[ 49  -7  22  -1  14 -23  -2  -4  -3   3 -11 -22 -29  -3 -28   4 -42  -7
 -17 -11  -1 -24  -6  31 -11  -5  27 -30   1  11 -22 -18 -22  30 -11  17
 -18  35  18   2  54 -16]
0
[-27 -24 -13  37  -5   1  13 -24  14   3  43 -13  -7 -27 -12 -20 -24 -46
  -6 -10   3  28 -52 -29  -8  16  14 -22   9   6   6   3 -17 -17  31  22
 -28 -48   1   0  28  33]
6
[-16  10   9  -7 -15   7 -15  -2 -23 -30  -7  51  31 -70   7  19  -3  41
 -16  13  -1  14  40   7  41  13  21   7 -60 -19  17  16 -16  30   6   8
  17  19   1  -3  36 -12]
3
[-21   3  -1 -50  -4   4 -24  -9  -2 -23 -30  17   9  -2 -26 -17 -31  25
   6  15 -17 -20  36  30   3   0   4 -11  39   1 -44   6 -20  15  -6  13
  18 -35  17 -23 -43   3]
0
[-16  -6   6   7  12 -57  25  14  42  47  24  -3 -24 -11   7 -13 -43   3
  15   8  10  -9 -21  18 -19  -2  -2   6  27   2   4  14  12 -26  21  27
  -2 -25   4  37   1 -12]
6
[ -3   0  -7  -6 -22  15  31  -1 -25 -15  14   4  -9 -59   8   8  17 -62
   3 -17  -5 -41  -8 -26 -11 -15 -14  -1   8 -16  -2   2   6  -7 -29  35
  25 -38  15   2  -3   2]
4
[-13   5  -8 -36 -32 -21   6 -10   7  28  36  42  19 -41  13  -5  35  18
  22  32  19  12  16 -10  24 -13 -18  12   3 -45  24  23 -12  -7  -8 -14
  -2 -10   5  28   5   2]
4
[ -8 -15  30 -24  -4 -19   8  42 -21   9   0  42  -5 -22  45  15  44 -14
   5  24  38 -11  42 -26 -14  29  22  -5 -14 -25   1   9 -19 -26   0  -1
   6  -7  32  38  -5 -29]
1
[-11  14  26  19  -4 -39  17  -1   0  22   5  31   8 -31  -2  10  13  -5
   6  36  16   7  -7  -4  17   7 -15  19   6   7  34  18   8 -20  -2  -4
  23  -8 -13   2  20 -16]
2
[-17 -15 -27 -23  12   4   6 -41   0  -1  -5  20   8 -18 -17   2 -11  -6
  10   9  -9 -29 -12  36   1 -19   8  11 -22   5  13   1 -13  26 -24  40
  16 -42  18  11 -12  -6]
6
[  7  -5   1 -33  10  -4  -7 -43  14  -5 -12  -1 -19 -12 -33   6  18   7
   6  20  -8  -3  19  39 -24  -4   1  19  14   1 -27 -14 -38 -20   1  32
  16 -19  17  16  20  18]
0
[  9  -4  -3 -11  -2 -11   0   6 -32 -19 -23  46  13 -43  16   9   7 -12
 -13  33   4  -2  21  30  15  24  16  -2 -21   2  -4   8  -3   4  -6 -10
   9  25 -16  -4  27  -4]
2
[  7  -4 -18  25   7 -11 -18  16 -50 -13 -37  17  -5  11  17  16  -4  19
   2  20   1   3  20  22 -38  10  26   6 -18   2 -13   2  19 -24  10   3
  19  17  -1  15   2  -9]
4
[ 19 -23  13  21  16 -26 -14  17  -3 -15 -29  -7 -28   7 -16  10  -6  15
 -13  13 -14   9   3  -9  -8  30  51 -47 -21  12 -44  13  -8  33  22 -10
 -13  11  13  -2  21 -21]
7
[ 11  21 -18  25  17  -3  21  -1 -43  15  -1  40   7  -3 -28  -6 -18   6
  17 -45   3  -2  -1   9 -33  23  20  22 -31   9  21  -3 -21  -8 -22   4
  10 -13  34 -50 -17  19]
0
[  6 -24   3  15 -31  20   4  -8 -60   5   4  12   8 -48  31  18  22 -52
   2 -31   3  18   5 -10  19  -6   8   6 -34   2  -6 -34 -24   0 -12   3
 -13  22  16  -4  -7  -5]
4
[ -2  36  35 -13   0 -20   6  34  23  -6  12   1   8 -34  21 -17  -5 -43
 -46   4  15 -36 -34 -20   2  32 -13 -14  44 -23   1  10  55  18  -1  22
 -19 -22  25 -15 -14 -25]
8
[   2   22   29    0  -17  -15   31   48   43   -9   -1  -22  -15 -114
    1    1   -5  -10    7  -39   11   -9    6  -15   -4   -4  -26   -5
   -8  -36    4   21   20    0   17   14   -2   16   14   -4   -5  -38]
7
[ 15   1 -29   1 -22 -26   5  68  21  30  13   8 -13  -8  25   5 -40  21
  34  -7   9  -2  -3  -7  10   3   3 -22   5 -19   0  11  -4  -5   1 -41
  -4  10 -19  48  26 -22]
4
[-16   4   8 -29   8  -4   3  32  26  25  34  -5 -33   9  11 -12 -34  15
   0 -12  -3 -36  -7 -10 -41 -12  21 -20  22  -2  -4  14  24  29   1  21
  -8 -31  38  18   8  13]
9
[ 13  15  12   6  34  19  25 -43 -13 -15  22  23  -4 -49 -49  14  -9   0
  -4  20  -9   3 -19   6 -10   4  17  16 -11  11  39  -3 -32  65 -23  60
  12 -11  13 -10  -1 -16]
1
[-15 -24 -12 -18 -19   5  -4 -29 -49  -3 -11  23  25   4  -1 -26 -24 -27
   6  18  33   9  19 -41  -1  26   8   3  27 -35 -18   3 -21  11 -19 -20
  -8 -19 -23   0 -27  30]
6
[  3   2 -13   1 -13 -12   1  -4  23  15  40 -24 -14 -62 -11  16  20 -14
 -13  -4   0  45 -20 -16   2 -18 -14 -22   5  10 -32   3 -20  26   6 -38
 -29  13  22 -14  33  33]
9
[  0  -7 -19  -9  -3  29  19 -14   7   4   6  25 -52  -8 -23   9 -25  -1
  44   5 -23 -15 -30   4 -33 -23  -5   0  -3  15   9 -12 -27  17   7 -10
  12 -33  17  -5   2  13]
4
[ -6  13  15  30 -30 -19  -1 -15 -32  23   4   0  14 -33 -13  30  12   6
  26  -9   7  25  12  -1  17  12  -9   6 -37  -6  12  -5 -31 -54 -16   3
  25  -1  29 -11  23 -28]
6
[ -9  -3  -1   3  24 -24 -19  46  -2  -7 -36  19  16 -27  25   4  18 -16
 -32  13   8  10  -8  29   1  17  14   7  20  37 -23  -7  24 -11  25  34
  -3  -3  12  -7  -3 -25]
8
[-34 -27  -8  35 -21  -9  32  19  31   1  11  25  -5 -50  39 -14 -26 -29
   4 -53 -12 -37 -10 -10  25  16  15   6  -7  -2 -38  21  28 -24  15  -8
 -13  -6  -1  -4 -13 -12]
3
[-14 -18  13 -18 -16  17   2 -37 -12 -12   0  -3  27  20  17   3  -1 -35
 -18 -19  19 -21   3  -4  37 -30   6  20   3   7  -1  -7  -2  27 -14  22
  17  13 -47  17   7  10]
5
[  6   0 -13 -13  10 -22   1 -35  26  -9  13  -2  -6   4   2  -1 -15   0
 -21 -25  -1 -15  -4  30  -4 -11  16   7 -13  15 -29   0 -13 -21  12  20
   4  16 -21  16  44   0]
1
[  3  -6  -2   6   9  37  29  -2  -9 -21  30   8  -2  -1  15   9  24  20
 -41   3   5 -13  26  13 -20   7  -1   2 -38  -2 -16  21  15  23   4  10
  -1  46  17 -19 -24  16]
1
[  0 -13   3   5 -10  21   1 -19 -37  -9 -14 -16  -6  42  25  29  -5 -28
  -8  -4  15  -7  -2   9 -16  -7  13   1 -24  -7  -2 -21   8  22   3   9
  16  34 -13  26 -34  16]
5
[ 27  22   9  17  15  -3  19   2 -20  -2   8   0  -1  34 -26   8 -13 -17
  17  -3  13  -2 -32  -7 -17  -4   1  10  44   7  23  -2 -12   0 -19  12
  27  22 -11 -18  11 -12]
0
[ 10 -18 -26  -5 -25  -3  23   4  -4  32  -8  26   3 -59 -19 -10  -3  -6
  25   8   8   3 -55  -5  12  17  12 -30   9   1   6   6  -2 -19 -20   7
  17 -19  -5   0  54 -32]
4
[ 55   4   1  27   6   8  15  -3   6  10 -11 -11 -10  -3 -13  15 -13  -4
 -12 -27   1 -22  -6  25   3  11  18  -5 -20  31  -4 -14  -5 -29  -5  27
  -4  66  14  -5  52 -16]
0
[-11  -7 -13  -7 -22 -28  -7  13   9  25 -16  20  14 -35  24  -2 -16  -8
   4  11 -13 -32   7 -24  31 -31  -6 -23 -20   4   7  -3  14  31 -13 -51
 -14 -19  12  19   7 -14]
9
[-17 -15   6  -3   3 -18  -5   0  -4  39  -6  11  23  26  33 -18  23  17
 -21   5   0   2  15 -10  10  17  15  11 -11  20 -17   3  38 -17  -2  -4
  -1  -7   2   0 -13  10]
9
[-15  -2  24   8 -15   7 -17  -3   9  12  15 -17   6  12  25  -3  12   5
   2  -3  11  -6  -1 -11  -4  -2  22  -1 -11 -14  20   2  26 -45  16  30
   9   3   4  37  38  -3]
9
[ -6 -38   3  22 -25  41  32 -44  21  23  24 -17 -14 -16  -2  -7  -9 -19
  19 -17  -5 -13  24 -43   1 -36  -4  -7  13   9  13   2 -36 -25   0 -23
  -5   5 -18  25 -11  11]
5
[ -2   8  -9  -5 -12  50 -20   2 -13 -19 -21  44  30   2 -22  -3   6  17
  21  28   9 -25  45 -23   6  -9   1  23  15 -24  36  -8 -23  28 -14  20
 -19   1  19  -7 -29   0]
8
[ -6  13  -9 -18 -12   0 -18  19  41  13  46 -35 -15  47   0  10  19  14
  32   4 -17   5  -7  -7  21  -2 -24   4  10 -10   4   3   9   7 -11  16
 -29 -15  22  13   9  -3]
9
[  5 -10  -9 -17  29 -16  -3 -22  37  -8   5  18 -20   3 -24   8  10  19
 -13  14 -18 -31  -5  66  31  -7   8  19  -1  38 -43  14  -4  48  -4  28
  -5  12  28 -11   3  -6]
2
[ 21   4  -3 -18   0  15   2  -4  13   8 -18  12  -2  -4 -13  16  19  17
   4  31   0  16 -14  22  14  13 -10  13  34  13 -19  -9   4   6  -2  -6
  14  32 -19  -4  11  -7]
8
[  0   0   0  17   6  44  46  -7  -6 -27  18   7 -15   8 -33 -21   4  -4
   3   7 -26  -2  -9 -22 -48   6 -20 -11  25   2  25  12  -7   2   0   0
 -11   0  15 -78 -22  -1]
0
[-17   3  14  -9 -13  22  30 -19  10   2   6   6 -10 -36 -15   5  -6 -34
  -4 -30  10 -34   4 -19 -43 -25 -19  17   9   3   2  -8 -38   1 -30 -15
  16 -35  13 -29  -2  -6]
5
[ 43   1 -32 -31  16  10   6   3  14 -27 -23  -2 -18 -46  21  -9 -20 -37
 -59   6   3 -58 -17  -9  -8   9 -15 -17 -32   0 -19 -14   9  40   0  -5
  -4  -2  28  25   2 -17]
4
[ -2  17   6  -4   3 -38  -9  15  -1 -22 -39   3  13 -17   6  41  25 -51
  -7 -24  -1  30  -9  15  14  -7  24  -3  -3  16 -20 -37 -21  28   7  10
 -10  26 -15 -26 -21  -1]
2
[  4 -24  -3 -16   0  25  -1 -12  -8 -13  18 -23  -4  19  -2 -20   4  13
  13  -4  -2   9   5 -26   4 -13   2  -6  12 -45   4   6  -4  63   5   0
 -19  20   4  19 -51 -11]
7
[ 38  39  39  -4  17  -6  14  37  17  14  -4   0 -14  24  -9   6  30   0
  29 -18  22 -22 -13   0  -9  -5 -13  30 -16   4  37 -11  10 -32  -6  17
  26  27  26 -32  24  -6]
9
[-23 -10   9  -3 -28  28  -1 -30 -19 -15  -1  28   4   9  13  27  23  -2
  11  -4  23  11  -6  26   3  -9   5  37  -8 -10 -10   4  17   9   6   2
   5  46 -25 -10   9  16]
8
[ 16 -27 -15  60  34 -40  34  56  24  10  27 -21 -29 -41  12 -10  -5 -39
 -32   2   4  -5 -26  -7 -21  20  18 -27  14  23   0  22  30  -3  26  32
 -43   5   6  24  31  -3]
2
[  2  -8  26  -4   5   7  -6   6  22  -4  17 -18  -5 -59  30 -25  29  -5
 -12 -12   8   8 -22   3  19  10   5  -7  27 -10 -14  31  55 -17  13 -11
 -18  12  17   7 -11 -32]
4
[-19  17  22 -13  -7 -34 -24  -1   2  -9 -18 -16 -11  70   9   8  -3   2
   0 -21  -3 -19  -3  11 -14 -19   6 -12 -31   5 -30   4  36   2   6 -22
   2  -7  10 -41  -9  25]
9
[-17  14 -16  -9   8  24  15 -15  16 -22  41 -17 -22 -15   1  -2  36 -51
   2 -29  -1  22 -31 -19 -44  -4 -13 -15  33   2  10  18  -3 -26   5  -5
 -33 -14  34 -50 -37  21]
2
[-11 -32 -22 -11 -27  -2   1  29  -3  15  20  32 -14  -8  20  -4   9  21
  -2 -14  14  -9  -5  11  -1 -20  13 -11 -23   5 -27   3 -21 -13  26 -16
   5   6  15  10  75  11]
4
[ -2 -13  -9  17   8   7   9  46  24   9  25 -13 -19 -35  22  -9  25  10
   0 -14  -8  -3  -2 -12   1  11  -8  -6  -1   1  -8  24  29  -2   4 -11
 -27 -16  42   6 -25 -29]
4
[-18 -13 -26 -17   1  11  45  16   9  21  -7  38   7 -33  18   7  33  -2
 -39 -17 -14 -21  11 -35  18  15   3  -2 -40  46  -3   0   5  20  11  19
  23 -27  13  -8   0  19]
5
[  5  37  15   9  16 -27   6 -25  16  14   0 -11  11   7 -15   9  25   8
  -8  25 -26  16  -3   2 -19   5  -1   6   7  -9  -4 -14   4   8  -5   1
  17  -1  22 -20 -68   2]
9
[ -9 -22 -14 -11  14   5  -1 -10  -6 -13  -5 -15  23  29  30 -11  22 -17
  -1  -2 -13   5 -20  33 -14 -16  18  10 -22 -35  25 -23  13  16   8  42
   9  -6 -29  40 -34 -12]
7
[ -7   4 -18 -15 -16   0   3  -7   3  19  -9 -12  -1 -11  11   9 -13  21
  13   8 -16   8  -1  -9  -9  20  -6  -6  19 -16  -2  20  43  10 -21   1
  -6   2 -15  25 -21 -37]
7
[-17 -15   2  12   1  -5   6  38  -1 -21   8   4   7 -24  42 -20   7 -31
 -20   1  11  -5 -15  30 -13  -6  -3  -3  -8 -34   8  -5  40  12  42  18
 -28  14   6   4 -37   5]
8
[ 12  10  13 -10  11  -8 -31   8 -26 -17 -32 -20  -8   4  13  20  -3 -16
   3  34  17  18 -17  30  -2  22 -11  -9   4   7  -4   4  22  -5  -7 -29
  17   0  -5  10  -8 -27]
5
[-35  17  27   3  -7  -1  29   3 -21 -18  -4  43  -1   2  -2   9  14 -25
   5  -5  15 -28  18 -14 -41  -9 -13   1 -22   8  10  25   4 -14 -13  -1
  -1 -23  35 -85 -55   4]
1
[  4   3   8  18  22 -28   2  12 -29   7   7   6  -5  30 -10  -6   5  26
  21  23 -26   8   2  16   1   0  12   7 -13   4   8  -2  12  21   6  19
  23  -5  13  -9 -19   7]
9
[  9  11  -4  -8  18  -1  24  -5   0 -10   6  21   6 -93   3  -6  29 -25
 -47 -10  -5  -7  -3  35  -5  28   6  -5 -13   7 -27  11  10  12  -6   9
  -1  10  41 -40 -30  10]
2
[-11 -11  15 -10 -20 -15  -7 -24  18  13 -11  -9 -13 -18  -4  14  38  17
 -12   2  -5  18  21 -49  -2 -15  15 -23   2   3 -19  11   8   8   5 -23
 -28  -7   0   3  27   4]
4
[ -2 -11 -18   7 -18  11  29 -23 -10   4  34   3  12 -32 -14  -3  30  -4
  50 -29  32  38 -33  16  18 -11 -31  37 -31 -50  30   0  -2  24 -14  -9
 -25  38 -12 -15 -25  -3]
1
[-23   8 -11  14  -3  24  -4  26  31 -33 -17  14   9 -19 -21   3  16   5
  -2  23 -23  -4  15  17  -2  22  -6   0   6  12  -1   8   6  -3   5  30
 -24 -20   6 -43  -7   2]
2
[  1  -4  -7  12   3 -17  -9   8   8   5  -3  -5   7  13   3  -1 -15  -7
 -27  23  35  -7 -21  16  -4  11   2   3   2   3   0   5  17   8  16  28
 -14  15  -1  20  19   3]
5
[  7  -1  -5  18  -5 -45  11  35  -7   8  24 -14  16  22  16  20  13 -17
 -15   2  23  21 -16  -3   1  18  11 -32  -4 -16 -19  10  -6   1 -19 -18
  -4  14 -23   8  13 -17]
1
[ -2   4   3  22 -17 -44 -15  36   4  10  21   0  17  49  15   8 -15 -20
   4  15  44  26 -21  33   1   8   2  -5  13 -17  -6  17   9 -23   0 -15
 -30  22 -43  -6  26  14]
8
[ 11  15   2  33  -5   6  -7   9  -8  -5   3 -10  -1  -6  11  14  12  17
  -5  -5 -10  -8 -20  45  -8  42  13  -2 -22 -24 -30 -13  37 -28   6   4
  17  19  14  18  13 -10]
1
[ 15  22  32 -20  -3  -2  14  78  30  -8  18 -17  -7  -5  -8 -31 -18 -18
  30 -31   2  -6 -11 -28   8  24  -6 -16  29 -14  13  -2 -10 -16  -4  27
  -2 -15  -3 -39  21 -23]
9
[ -8   4   1  15 -24 -13  15   4 -16  -4  -4  13   7   7 -11   2   9 -10
 -24  24  -6 -21  -9  -1 -41   2 -16 -12 -13 -20 -11  -6  -1  -2 -24 -14
   5 -31   2 -43  22  -6]
4
[  3  20  19 -46 -18  -7  19 -62  22  10  28  10 -30 -46 -13   5 -18  -4
 -19 -39  14 -16  30 -30 -18   0   2  -1   1  -4 -28  25 -32  16 -18 -35
 -19  15  22 -22  11  13]
5
[ -6   0 -12  15 -21  21  17 -22 -25   1  -8  29  21  18   4  13  22 -27
 -15 -31  -2 -50  13 -28   3   8  30 -19 -32   9  -1   4  -5 -19 -32   7
  16  -3  24 -29 -12  11]
2
[-13 -15  26   6  10   7  22   2   0  16  -4  38  -5 -17  -7   5  17   7
   8 -15   9  -2  -8  -2   6 -25  17   9 -27  25  21   3  -6   8   7   7
  12  -7  13 -40  15  25]
3
[  0  -1 -12  12   9  -5  -8  -1   2 -16  -1 -25 -26  10  10  -4 -12 -35
 -13  17 -12 -12   2  21 -36  40  -8 -13 -10  -8 -16  -6  12 -35  11  21
 -23 -29  24   7 -36  11]
2
[-17 -50   3   9  -3 -13 -16 -10   1  23  18 -10 -23 -22  13  -4  -5  -5
  19   5  23  32 -26  10   5  -4  19  -5  22  -8 -26  15   5  -3   9 -20
 -31  -3  -1  34  27   6]
3
[ -9 -30 -21  23  -9  10   3  19 -42  12  -9   1   7 -11  32   5  18 -38
 -20  -4 -18   8   3 -13 -28  20   7 -20  -6  20  -6 -26  -4 -35  -7  -5
 -20 -24  25  -1  13 -15]
0
[ 23  -3 -35  39  31   4   3 -22 -13 -41  16   9   2  25 -23  -5   3 -10
  -3  45 -11 -21   2   9   0 -23 -12  29 -45   4  32   0 -21  29  15  33
   5  15  13   1  -2  19]
9
[ -5 -19  -9  10 -12   9  26  -8   9  10   7 -14   7 -20  -1 -15 -41 -18
  -6 -21  -8  12 -15 -18   9   2   1 -23  -7   4   8 -14 -13  16   9   9
 -22   7 -14 -13 -12  -7]
6
